Below are the code and all the weights of a small trained network. Each question names an input and a class and asks about switching units off, where a switched-off unit gives its printed mean instead of its output.

import numpy as np


def w(rows, s, z=0):
    codes = np.array(rows[::2]) - 128.0
    scale = np.full(codes.shape[1], s)
    scale[-1] = z or s
    return codes * scale


def norm(h):
    return h / np.sqrt((h * h).mean(-1, keepdims=True) + 1e-5)


def f(y):
    return np.maximum(y, 0)


def log_softmax(a):
    a = a - a.max(-1, keepdims=True)
    return a - np.log(np.exp(a).sum(-1, keepdims=True))


def net(x, mask):
    res = np.array(x, float).reshape(1, 8) / 4 @ E
    u = 0
    for l in range(2):
        y = f(norm(res) @ A[l][:, :-1].T + A[l][:, -1])
        res = res + np.where(mask[u : u + 8], y, B[l][:, -1]) @ B[l][:, :-1]
        u += 8
    return log_softmax(norm(res)[-1] @ U[:, :-1].T + U[:, -1])


A, B = {}, {}
E = w([
[168,201,108,121,92,78,181,233],'x0',
[161,27,237,72,117,102,202,82],'x1',
[65,104,32,148,56,155,247,32],'x2',
[136,130,120,129,124,127,130,136],'x3',
[127,132,136,125,122,132,128,130],'x4',
[127,122,138,124,128,143,125,117],'x5',
[140,63,99,20,186,228,147,235],'x6',
[131,144,124,132,119,122,143,162],'x7',
],0.0015)
A[0] = w([
[84,250,2,116,157,203,14,138,13],'0.n1',
[65,86,77,126,102,136,210,62,97],'0.n2',
[162,71,68,84,225,235,104,131,26],'0.n3',
[108,100,122,117,62,100,139,48,65],'0.n4',
[106,108,199,126,237,139,58,170,96],'0.n5',
[157,155,66,62,206,213,154,149,8],'0.n6',
[137,194,109,173,115,63,179,159,138],'0.n7',
[129,127,117,233,158,91,95,32,221],'0.n8',
],0.0033,0.0011)
B[0] = w([
[253,171,203,90,128,184,216,80,253],'0.n1',
[153,133,152,218,193,128,118,170,219],'0.n2',
[112,180,111,72,24,47,144,225,212],'0.n3',
[124,177,81,67,165,143,104,191,184],'0.n4',
[157,145,98,236,175,98,171,165,230],'0.n5',
[108,89,82,68,35,61,103,193,198],'0.n6',
[79,82,174,93,95,204,96,113,208],'0.n7',
[103,118,144,41,67,146,125,184,216],'0.n8',
],0.0035,0.0029)
A[1] = w([
[162,77,246,118,183,70,229,178,153],'1.n1',
[130,158,195,194,86,134,42,247,65],'1.n2',
[115,123,25,143,64,161,169,104,247],'1.n3',
[96,224,169,184,50,38,78,7,130],'1.n4',
[151,196,74,122,172,112,203,185,254],'1.n5',
[79,128,175,75,27,158,142,212,29],'1.n6',
[194,205,134,95,110,133,133,253,88],'1.n7',
[44,126,22,215,127,177,255,152,10],'1.n8',
],0.0031,0.00091)
B[1] = w([
[164,205,114,158,106,204,141,97,235],'1.n1',
[84,56,57,151,178,60,118,84,199],'1.n2',
[150,134,170,148,221,109,90,154,172],'1.n3',
[143,40,90,32,99,156,169,252,158],'1.n4',
[162,108,217,170,104,116,94,51,211],'1.n5',
[21,158,92,132,132,158,85,131,214],'1.n6',
[54,88,121,134,130,139,146,42,254],'1.n7',
[193,78,133,191,220,13,50,107,175],'1.n8',
],0.0037,0.0048)
U = w([
[38,58,101,30,84,78,106,227,255],'0',
[175,102,175,203,254,68,62,83,195],'1',
[212,200,243,67,124,213,194,58,116],'2',
[26,113,175,144,160,161,70,53,7],'3',
],0.0039,0.00061)

Each question gives the input, the list of numbers given to net, and the class t.
The units are the neurons (one row each of A and B). Each row of codes is followed by its name. A weight is (code - 128) times the scale printed after its matrix; where a second scale follows, it is the last column's (A, B and U).
mask holds one flag per neuron, layer by layer. A switched-off neuron (its flag False) gives its mean, the last column of its row in B, instead of its output. The means were averaged over made-up inputs and are rounded, as every weight is.
A unit's drop is (log p(t) with every unit on - log p(t) with that unit switched off) / (log p(t) with every unit on - log p(t) with every unit switched off).
The circuit of an input: a set's keep is (log p(t) with only the set's units on - log p(t) with every unit switched off) / (log p(t) with every unit on - log p(t) with every unit switched off). Starting from the 12 units with the biggest drops (on a tie, the unit counted first), units are removed one at a time, each time the one whose removal leaves the highest keep (on an exact tie, the one counted first), for as long as the keep stays at least 0.8.
circuit, biggest first: the units of the circuit, biggest drop first
k most important neurons: the k neurons with the biggest drops, biggest first
top k neurons in layer l: the k neurons of layer l with the biggest drops, biggest first
input [-6,-8,0,1,4,-2,-7,-7], class 2: top 2 neurons in layer 1 -> [1.n2 1.n6]
input [4,-3,-1,8,7,-4,-4,2], class 0: most important neuron -> [1.n4]
input [5,-1,-4,1,-5,-3,-1,4], class 3: circuit, biggest first -> [0.n7 1.n7]
input [-1,5,4,2,-1,-4,-5,-4], class 0: top 2 neurons in layer 0 -> [0.n5 0.n1]
input [2,5,5,8,-1,3,-8,0], class 0: circuit, biggest first -> [1.n4 0.n1]
input [-3,5,5,8,7,-8,4,3], class 1: top 4 neurons in layer 0 -> [0.n1 0.n2 0.n8 0.n7]
input [-4,2,-2,3,6,5,7,-8], class 0: 2 most important neurons -> [0.n3 0.n6]
input [-3,-2,8,-3,-6,6,7,6], class 1: top 2 neurons in layer 0 -> [0.n2 0.n8]
input [6,5,4,4,-2,-1,-7,4], class 0: top 2 neurons in layer 0 -> [0.n1 0.n7]
input [-4,-7,5,3,6,8,-6,-3], class 2: 4 most important neurons -> [0.n1 1.n2 0.n6 0.n3]
input [-6,-1,6,0,6,-1,3,4], class 1: top 2 neurons in layer 0 -> [0.n2 0.n7]
input [-3,3,7,8,0,0,-1,-8], class 1: top 2 neurons in layer 0 -> [0.n2 0.n1]
input [-1,3,-1,-5,-7,3,0,3], class 2: 2 most important neurons -> [0.n2 1.n1]
input [-5,1,-2,0,0,-6,5,1], class 0: circuit, biggest first -> [0.n3]
input [5,-7,-5,-2,-6,5,-3,-6], class 2: 2 most important neurons -> [0.n1 1.n8]
input [4,2,-2,4,4,-5,-5,0], class 0: 2 most important neurons -> [1.n4 0.n1]
input [-4,-6,-1,8,1,-6,-6,7], class 0: top 3 neurons in layer 1 -> [1.n4 1.n1 1.n5]
input [7,4,8,8,0,-5,-4,4], class 1: 2 most important neurons -> [1.n8 0.n1]
input [7,3,1,-3,6,7,5,6], class 3: top 3 neurons in layer 1 -> [1.n6 1.n7 1.n4]
input [-1,-7,1,-3,-4,-8,4,-1], class 2: most important neuron -> [0.n1]
input [-2,3,-2,-1,-1,-6,6,-8], class 0: 3 most important neurons -> [0.n3 0.n6 0.n1]
input [0,6,6,-5,-2,-3,-1,-3], class 1: 2 most important neurons -> [0.n1 1.n8]
input [8,-5,-4,6,-1,5,0,6], class 3: 3 most important neurons -> [1.n7 0.n7 1.n2]
input [-5,-5,2,-6,7,8,-1,-5], class 2: top 2 neurons in layer 0 -> [0.n1 0.n6]
input [5,-6,4,-1,-1,2,0,4], class 2: top 3 neurons in layer 0 -> [0.n1 0.n5 0.n7]
input [5,3,8,2,8,-3,0,2], class 1: 2 most important neurons -> [1.n8 0.n1]
input [4,1,0,-5,-2,-5,-8,-5], class 0: circuit, biggest first -> [1.n4]
